Below is a small trained network, with its code and all its weights. Each question gives an input and a class and asks what happens when units are switched off, that is, made to give their printed mean instead of their output.

import numpy as np


def w(rows, s, z=0):
    codes = np.array(rows[::2]) - 128.0
    scale = np.full(codes.shape[1], s)
    scale[-1] = z or s
    return codes * scale


def norm(h):
    return h / np.sqrt((h * h).mean(-1, keepdims=True) + 1e-5)


def f(y):
    return y / 2 * (1 + np.tanh(0.7978845608 * (y + 0.044715 * y**3)))


def log_softmax(a):
    a = a - a.max(-1, keepdims=True)
    return a - np.log(np.exp(a).sum(-1, keepdims=True))


def net(x, mask):
    res = np.array(x, float).reshape(1, 3) / 4 @ E
    u = 0
    for l in range(4):
        y = f(norm(res) @ A[l][:, :-1].T + A[l][:, -1])
        res = res + np.where(mask[u : u + 11], y, B[l][:, -1]) @ B[l][:, :-1]
        u += 11
    return log_softmax(norm(res)[-1] @ U[:, :-1].T + U[:, -1])


A, B = {}, {}
E = w([
[23,175,182,171,99,136,73,99,66,166],'x0',
[60,159,145,202,172,26,253,179,131,73],'x1',
[83,232,87,3,140,165,190,178,80,147],'x2',
],0.0061)
A[0] = w([
[98,89,114,18,201,133,176,174,88,135,51],'L0N1',
[45,225,67,50,193,178,150,113,101,64,68],'L0N2',
[111,75,201,185,125,62,152,204,150,93,194],'L0N3',
[91,75,163,55,142,95,122,150,112,147,57],'L0N4',
[188,54,59,82,148,120,176,196,184,161,143],'L0N5',
[129,77,154,111,75,155,68,174,125,123,170],'L0N6',
[70,124,150,130,137,148,228,115,122,48,74],'L0N7',
[86,189,167,156,152,117,73,116,42,145,80],'L0N8',
[147,111,150,219,174,127,114,59,231,183,86],'L0N9',
[163,120,171,52,4,129,99,49,123,130,173],'L0N10',
[107,113,122,133,149,183,132,132,132,118,3],'L0N11',
],0.0038,0.0051)
B[0] = w([
[52,2,121,120,127,162,179,50,98,108,139],'L0N1',
[119,110,155,182,161,179,198,184,55,133,181],'L0N2',
[92,135,184,93,207,215,113,128,117,120,253],'L0N3',
[103,67,136,139,84,138,181,118,163,108,96],'L0N4',
[135,185,129,224,150,141,86,181,58,149,210],'L0N5',
[87,152,215,137,154,150,172,188,137,120,175],'L0N6',
[162,131,210,68,140,133,47,204,186,169,148],'L0N7',
[167,89,54,175,223,107,100,212,108,170,144],'L0N8',
[56,90,92,94,136,166,151,111,99,76,155],'L0N9',
[113,160,209,124,198,130,81,192,131,88,203],'L0N10',
[101,115,138,135,63,128,147,105,194,82,85],'L0N11',
],0.0052,0.0038)
A[1] = w([
[205,138,60,115,99,97,163,130,160,103,47],'L1N1',
[66,149,121,168,60,81,88,110,96,138,33],'L1N2',
[113,110,150,134,122,84,171,135,161,112,3],'L1N3',
[96,119,105,111,104,117,116,90,128,109,142],'L1N4',
[106,83,127,147,141,88,190,115,120,180,132],'L1N5',
[126,135,169,137,198,186,124,186,101,122,155],'L1N6',
[203,120,6,105,127,89,171,121,196,81,80],'L1N7',
[158,93,117,95,109,159,87,61,128,181,27],'L1N8',
[156,53,145,189,93,81,121,2,180,98,6],'L1N9',
[79,193,40,65,68,147,155,130,157,141,94],'L1N10',
[183,93,101,124,133,130,144,179,202,106,110],'L1N11',
],0.0072,0.0033)
B[1] = w([
[179,170,116,129,190,140,106,145,67,200,133],'L1N1',
[133,165,142,196,210,154,85,117,54,212,130],'L1N2',
[135,87,179,104,122,118,121,171,171,138,126],'L1N3',
[151,145,120,125,174,160,111,116,116,108,116],'L1N4',
[175,149,155,82,106,158,28,118,164,64,143],'L1N5',
[213,131,87,126,79,108,97,42,71,57,254],'L1N6',
[136,134,140,227,236,138,82,165,18,201,151],'L1N7',
[132,157,204,82,145,120,89,226,209,93,139],'L1N8',
[65,1,92,204,61,118,185,69,103,76,156],'L1N9',
[30,28,150,86,112,188,220,156,160,204,148],'L1N10',
[43,150,128,193,198,153,120,110,82,200,156],'L1N11',
],0.0063,0.0082)
A[2] = w([
[78,216,138,150,116,134,134,81,138,96,98],'L2N1',
[66,179,150,163,107,89,95,127,107,227,7],'L2N2',
[90,109,51,63,79,168,215,142,151,155,2],'L2N3',
[182,121,107,81,87,176,47,125,235,185,42],'L2N4',
[180,121,99,112,154,134,188,141,175,126,71],'L2N5',
[99,132,198,144,162,91,115,129,238,157,22],'L2N6',
[114,161,170,172,188,46,180,132,148,100,94],'L2N7',
[147,94,114,170,61,89,86,47,177,123,117],'L2N8',
[129,147,102,36,157,85,72,71,160,125,100],'L2N9',
[82,104,165,64,101,194,132,135,107,179,193],'L2N10',
[124,179,210,120,171,2,165,160,208,65,32],'L2N11',
],0.0075,0.0037)
B[2] = w([
[223,116,80,99,116,176,78,111,116,158,180],'L2N1',
[216,82,130,171,212,182,101,145,87,194,145],'L2N2',
[30,184,111,142,174,136,251,95,19,110,195],'L2N3',
[120,166,232,99,97,150,26,199,222,39,192],'L2N4',
[42,118,136,137,151,158,81,105,120,209,121],'L2N5',
[81,181,211,44,139,176,183,170,61,84,115],'L2N6',
[155,120,130,52,82,196,29,188,226,131,252],'L2N7',
[104,116,85,58,147,91,254,151,93,77,246],'L2N8',
[159,145,88,195,42,157,176,183,105,83,143],'L2N9',
[116,151,76,148,168,87,203,211,184,106,249],'L2N10',
[155,156,167,84,7,192,31,222,235,106,224],'L2N11',
],0.0071,0.003)
A[3] = w([
[178,200,150,129,148,42,97,130,177,157,104],'L3N1',
[137,133,140,107,38,161,49,189,213,123,118],'L3N2',
[212,84,132,148,235,113,114,145,105,200,61],'L3N3',
[110,31,79,158,55,126,121,78,168,198,1],'L3N4',
[85,167,147,199,174,113,61,100,91,236,67],'L3N5',
[122,149,78,201,135,135,60,119,100,225,48],'L3N6',
[77,5,134,174,85,41,142,58,186,137,10],'L3N7',
[179,108,99,103,112,103,85,130,189,135,52],'L3N8',
[150,128,148,167,203,151,117,223,180,148,186],'L3N9',
[141,89,104,171,27,50,146,76,159,109,86],'L3N10',
[88,1,139,174,124,58,99,85,187,99,71],'L3N11',
],0.0091,0.0044)
B[3] = w([
[109,193,39,128,88,214,188,183,69,59,141],'L3N1',
[172,208,217,54,34,111,142,210,225,98,254],'L3N2',
[147,65,138,253,122,194,33,47,121,159,188],'L3N3',
[23,252,194,51,176,194,209,213,141,92,129],'L3N4',
[220,27,92,202,209,174,56,35,148,151,179],'L3N5',
[138,61,127,205,205,210,42,38,117,74,171],'L3N6',
[56,221,32,55,200,145,244,254,15,201,169],'L3N7',
[79,229,170,92,131,209,205,161,53,171,147],'L3N8',
[173,90,175,144,105,87,47,44,134,79,211],'L3N9',
[115,137,44,149,49,26,191,106,62,80,156],'L3N10',
[38,188,107,98,209,171,241,184,99,236,184],'L3N11',
],0.0085,0.0088)
U = w([
[55,217,67,96,214,210,247,227,40,197,240],'0',
[222,209,235,68,45,199,48,219,226,67,184],'1',
[216,40,110,249,232,241,25,44,75,179,229],'2',
[216,93,39,107,36,57,136,58,59,41,132],'3',
[59,45,93,111,88,23,76,79,232,228,2],'4',
[60,28,67,79,101,32,86,63,242,248,2],'5',
[81,40,130,69,89,32,93,63,202,252,2],'6',
[60,51,94,86,95,73,99,53,247,208,2],'7',
],0.012,0.0085)

Each question gives the input, the list of numbers given to net, and the class t.
The units are the neurons (one row each of A and B). Each row of codes is followed by its name. A weight is (code - 128) times the scale printed after its matrix; where a second scale follows, it is the last column's (A, B and U).
mask holds one flag per neuron, layer by layer. A switched-off neuron (its flag False) gives its mean, the last column of its row in B, instead of its output. The means were averaged over made-up inputs and are rounded, as every weight is.
A unit's drop is (log p(t) with every unit on - log p(t) with that unit switched off) / (log p(t) with every unit on - log p(t) with every unit switched off).
most important unit: the unit with the biggest drop
k most important neurons: the k neurons with the biggest drops, biggest first
k most important neurons of layer l: the k neurons of layer l with the biggest drops, biggest first
drop when u is switched off: that unit's drop, to one decimal
input [7,-6,5], class 2: 3 most important neurons of layer 2 => [L2N2, L2N11, L2N7]
input [-4,-5,5], class 0: 4 most important neurons => [L2N3, L1N10, L0N7, L3N2]
input [-8,7,-4], class 2: 4 most important neurons => [L1N7, L1N11, L0N10, L0N6]
input [8,-3,-8], class 0: most important neuron of layer 0 => [L0N5]
input [-7,-6,3], class 2: 3 most important neurons of layer 1 => [L1N7, L1N11, L1N1]
input [4,-8,-7], class 1: 2 most important neurons => [L1N8, L2N4]
input [0,-8,-7], class 1: 4 most important neurons => [L2N4, L1N8, L0N10, L1N6]
input [4,-2,-4], class 0: 4 most important neurons => [L0N5, L1N11, L1N7, L2N8]
input [2,4,-4], class 0: 4 most important neurons => [L0N10, L0N6, L1N8, L3N11]
input [-8,8,1], class 1: 3 most important neurons => [L2N7, L0N3, L2N11]
input [-3,-3,0], class 3: 3 most important neurons => [L0N10, L0N5, L1N6]
input [5,8,-8], class 0: 3 most important neurons => [L1N9, L0N10, L3N11]
input [3,-3,0], class 3: 2 most important neurons => [L0N10, L0N6]
input [-4,-3,3], class 2: most important unit => L3N2
input [-8,6,-8], class 0: 3 most important neurons => [L1N9, L3N11, L3N7]
input [6,8,-8], class 0: 3 most important neurons => [L1N9, L0N10, L3N11]
input [1,8,7], class 1: 2 most important neurons of layer 2 => [L2N11, L2N7]
input [6,3,5], class 2: drop when L2N2 is switched off => 0.3
input [-5,-4,-6], class 0: drop when L1N9 is switched off => 0.3
input [5,4,0], class 2: most important unit => L1N2
input [-1,3,-2], class 3: drop when L0N3 is switched off => 1.4
input [8,-5,7], class 2: 2 most important neurons of layer 2 => [L2N2, L2N8]
